Below is a small trained network, with its code and all its weights. Each question gives an input and a class and asks what happens when units are switched off, that is, made to give their printed mean instead of their output.

import numpy as np


def w(rows, s, z=0):
    codes = np.array(rows[::2]) - 128.0
    scale = np.full(codes.shape[1], s)
    scale[-1] = z or s
    return codes * scale


def f(y):
    return np.maximum(y, 0)


def log_softmax(a):
    a = a - a.max(-1, keepdims=True)
    return a - np.log(np.exp(a).sum(-1, keepdims=True))


def net(x, mask):
    res = np.array(x, float).reshape(1, 7) / 4 @ E
    y = f(res @ A[0][:, :-1].T + A[0][:, -1])
    res = res + np.where(mask, y, B[0][:, -1]) @ B[0][:, :-1]
    return log_softmax(res[-1] @ U[:, :-1].T + U[:, -1])


A, B = {}, {}
E = w([
[136,66,254],'x0',
[44,38,66],'x1',
[128,130,128],'x2',
[126,129,128],'x3',
[128,128,127],'x4',
[29,192,188],'x5',
[128,126,127],'x6',
],0.009)
A[0] = w([
[182,63,175,127],'neuron 1',
[119,159,93,67],'neuron 2',
[180,113,122,94],'neuron 3',
[89,83,127,115],'neuron 4',
[184,108,111,108],'neuron 5',
[184,185,156,9],'neuron 6',
[139,193,79,184],'neuron 7',
[121,94,179,57],'neuron 8',
[83,93,86,72],'neuron 9',
[165,128,127,129],'neuron 10',
[61,214,136,102],'neuron 11',
[158,115,232,116],'neuron 12',
[83,166,179,98],'neuron 13',
[107,88,200,50],'neuron 14',
[78,48,110,38],'neuron 15',
[40,106,142,75],'neuron 16',
[155,63,78,115],'neuron 17',
[148,169,69,90],'neuron 18',
[89,140,170,128],'neuron 19',
[144,111,129,93],'neuron 20',
[206,63,119,95],'neuron 21',
[197,197,156,69],'neuron 22',
[105,63,93,93],'neuron 23',
[177,175,143,67],'neuron 24',
[152,149,150,105],'neuron 25',
[222,246,213,126],'neuron 26',
[60,163,141,87],'neuron 27',
[130,73,144,103],'neuron 28',
[130,113,151,89],'neuron 29',
[154,111,109,88],'neuron 30',
[93,88,114,53],'neuron 31',
[118,144,67,96],'neuron 32',
[39,174,178,130],'neuron 33',
[130,51,168,133],'neuron 34',
[182,118,111,109],'neuron 35',
[89,154,161,78],'neuron 36',
[176,155,143,148],'neuron 37',
],0.013,0.011)
B[0] = w([
[41,220,130,178],'neuron 1',
[103,215,121,140],'neuron 2',
[167,122,154,147],'neuron 3',
[122,116,48,157],'neuron 4',
[183,124,185,157],'neuron 5',
[75,76,81,147],'neuron 6',
[58,193,177,211],'neuron 7',
[122,189,94,142],'neuron 8',
[107,124,105,155],'neuron 9',
[137,130,143,151],'neuron 10',
[228,73,194,185],'neuron 11',
[65,212,133,196],'neuron 12',
[184,139,123,166],'neuron 13',
[116,203,109,153],'neuron 14',
[138,93,52,154],'neuron 15',
[144,105,120,161],'neuron 16',
[169,124,171,174],'neuron 17',
[73,241,181,164],'neuron 18',
[156,92,131,164],'neuron 19',
[146,148,120,130],'neuron 20',
[254,129,181,171],'neuron 21',
[92,46,23,176],'neuron 22',
[105,117,98,163],'neuron 23',
[94,77,97,154],'neuron 24',
[118,114,98,147],'neuron 25',
[107,69,42,253],'neuron 26',
[194,149,113,159],'neuron 27',
[109,149,112,146],'neuron 28',
[129,168,101,133],'neuron 29',
[148,125,140,137],'neuron 30',
[79,79,54,138],'neuron 31',
[109,188,152,162],'neuron 32',
[242,115,114,199],'neuron 33',
[96,230,86,173],'neuron 34',
[185,133,129,155],'neuron 35',
[185,134,148,147],'neuron 36',
[80,74,105,176],'neuron 37',
],0.0065,0.013)
U = w([
[94,85,59,114],'0',
[117,153,162,255],'1',
[102,253,144,56],'2',
[226,128,177,71],'3',
],0.012)

Each question gives the input, the list of numbers given to net, and the class t.
The units are the neurons (one row each of A and B). Each row of codes is followed by its name. A weight is (code - 128) times the scale printed after its matrix; where a second scale follows, it is the last column's (A, B and U).
mask holds one flag per neuron, in row order. A switched-off neuron (its flag False) gives its mean, the last column of its row in B, instead of its output. The means were averaged over made-up inputs and are rounded, as every weight is.
A unit's drop is (log p(t) with every unit on - log p(t) with that unit switched off) / (log p(t) with every unit on - log p(t) with every unit switched off).
The circuit of an input: a set's keep is (log p(t) with only the set's units on - log p(t) with every unit switched off) / (log p(t) with every unit on - log p(t) with every unit switched off). Starting from the 12 units with the biggest drops (on a tie, the unit counted first), units are removed one at a time, each time the one whose removal leaves the highest keep (on an exact tie, the one counted first), for as long as the keep stays at least 0.8.
units of the circuit, in order: the units of the circuit, biggest drop first
unit that matters most: the unit with the biggest drop
top k neurons: the k neurons with the biggest drops, biggest first
drop when u is switched off: that unit's drop, to one decimal
input [7,-8,8,-2,-7,2,-6], class 0: top neuron	[neuron 26]
input [-1,-7,-5,-5,4,-4,2], class 0: units of the circuit, in order	[neuron 26; neuron 22]
input [6,4,-4,1,6,2,4], class 2: top 2 neurons	[neuron 34; neuron 26]
input [5,-1,-8,-4,-3,-4,8], class 2: top 2 neurons	[neuron 1; neuron 34]
input [2,-3,-2,2,-1,4,7], class 3: units of the circuit, in order	[neuron 33; neuron 1; neuron 7]
input [-6,5,-5,5,-2,2,-7], class 2: units of the circuit, in order	[neuron 26; neuron 32]
input [-6,-8,1,-2,0,6,-4], class 0: units of the circuit, in order	[neuron 26; neuron 22]
input [-6,5,1,-3,-7,-4,-7], class 2: top 2 neurons	[neuron 26; neuron 18]
input [3,-4,0,-5,-8,6,-4], class 3: units of the circuit, in order	[neuron 33; neuron 11]
input [5,7,-8,4,-6,8,-2], class 3: top 2 neurons	[neuron 33; neuron 26]
input [-4,-1,2,1,5,7,5], class 3: top 2 neurons	[neuron 11; neuron 33]
input [8,-6,2,1,-8,-2,1], class 2: top 4 neurons	[neuron 12; neuron 1; neuron 34; neuron 14]
input [1,-8,1,-1,8,6,6], class 0: drop when neuron 26 is switched off	0.4
input [-2,-8,-5,6,-2,1,-2], class 0: drop when neuron 36 is switched off	0.0
input [2,6,-5,5,7,-7,6], class 3: drop when neuron 6 is switched off	0.1
input [-7,4,-2,1,1,-6,3], class 2: unit that matters most	neuron 18
